Below is a small trained network, with its code and all its weights. Each question gives an input and a class and asks what happens when units are switched off, that is, made to give their printed mean instead of their output.

import numpy as np


def w(rows, s, z=0):
    codes = np.array(rows[::2]) - 128.0
    scale = np.full(codes.shape[1], s)
    scale[-1] = z or s
    return codes * scale


def f(y):
    return y / 2 * (1 + np.tanh(0.7978845608 * (y + 0.044715 * y**3)))


def log_softmax(a):
    a = a - a.max(-1, keepdims=True)
    return a - np.log(np.exp(a).sum(-1, keepdims=True))


def net(x, mask):
    res = np.array(x, float).reshape(1, 6) / 4 @ E
    y = f(res @ A[0][:, :-1].T + A[0][:, -1])
    res = res + np.where(mask, y, B[0][:, -1]) @ B[0][:, :-1]
    return log_softmax(res[-1] @ U[:, :-1].T + U[:, -1])


A, B = {}, {}
E = w([
[40,176,192],'x0',
[48,9,138],'x1',
[128,129,128],'x2',
[129,128,128],'x3',
[172,112,248],'x4',
[129,129,128],'x5',
],0.013)
A[0] = w([
[2,218,178,198],'N0',
[82,159,163,137],'N1',
[143,159,175,89],'N2',
[87,189,170,181],'N3',
[133,119,191,118],'N4',
[118,248,110,165],'N5',
[174,76,108,113],'N6',
[69,35,95,155],'N7',
[169,150,182,108],'N8',
[161,107,139,254],'N9',
[113,56,178,131],'N10',
[156,113,49,236],'N11',
[39,202,147,164],'N12',
[115,154,161,70],'N13',
[217,119,154,182],'N14',
[53,164,162,148],'N15',
[133,45,213,109],'N16',
],0.014,0.0095)
B[0] = w([
[136,9,129,249],'N0',
[135,66,185,171],'N1',
[126,98,182,154],'N2',
[164,72,134,193],'N3',
[174,95,151,170],'N4',
[198,87,127,208],'N5',
[60,152,139,161],'N6',
[66,129,88,219],'N7',
[143,140,204,167],'N8',
[147,185,111,191],'N9',
[151,146,70,193],'N10',
[130,169,81,215],'N11',
[140,77,140,204],'N12',
[106,102,176,139],'N13',
[94,225,165,193],'N14',
[118,73,148,190],'N15',
[205,135,59,204],'N16',
],0.013,0.018)
U = w([
[246,204,32,254],'0',
[241,38,88,225],'1',
[180,254,183,85],'2',
[216,70,204,7],'3',
[77,171,44,38],'4',
[76,27,113,166],'5',
],0.009,0.0059)

Each question gives the input, the list of numbers given to net, and the class t.
The units are the neurons (one row each of A and B). Each row of codes is followed by its name. A weight is (code - 128) times the scale printed after its matrix; where a second scale follows, it is the last column's (A, B and U).
mask holds one flag per neuron, in row order. A switched-off neuron (its flag False) gives its mean, the last column of its row in B, instead of its output. The means were averaged over made-up inputs and are rounded, as every weight is.
A unit's drop is (log p(t) with every unit on - log p(t) with that unit switched off) / (log p(t) with every unit on - log p(t) with every unit switched off).
The circuit of an input: a set's keep is (log p(t) with only the set's units on - log p(t) with every unit switched off) / (log p(t) with every unit on - log p(t) with every unit switched off). Starting from the 12 units with the biggest drops (on a tie, the unit counted first), units are removed one at a time, each time the one whose removal leaves the highest keep (on an exact tie, the one counted first), for as long as the keep stays at least 0.8.
circuit, biggest first: the units of the circuit, biggest drop first
k most important neurons: the k neurons with the biggest drops, biggest first
drop when u is switched off: that unit's drop, to one decimal
input [-5,-4,2,4,1,-6], class 2: circuit, biggest first => (N14; N16; N0)
input [6,-4,8,-2,1,8], class 3: circuit, biggest first => (N16; N7)
input [0,2,-7,-7,-2,-1], class 4: circuit, biggest first => (N0; N5; N3)
input [5,8,-5,-2,2,7], class 1: most important neuron => (N16)
input [0,6,0,4,3,4], class 0: 2 most important neurons => (N0; N16)
input [0,-8,-3,4,3,2], class 2: 2 most important neurons => (N14; N0)
input [-3,1,-7,1,-5,-3], class 4: 2 most important neurons => (N16; N5)
input [0,-3,-2,-7,1,4], class 2: 2 most important neurons => (N0; N16)
input [-1,7,7,-8,-6,3], class 4: drop when N0 is switched off => 0.1
input [-8,-3,0,-8,1,3], class 2: 2 most important neurons => (N14; N16)
input [8,4,2,6,3,-5], class 1: drop when N16 is switched off => 0.5
input [-4,-8,-7,-7,2,-2], class 2: drop when N14 is switched off => 0.2
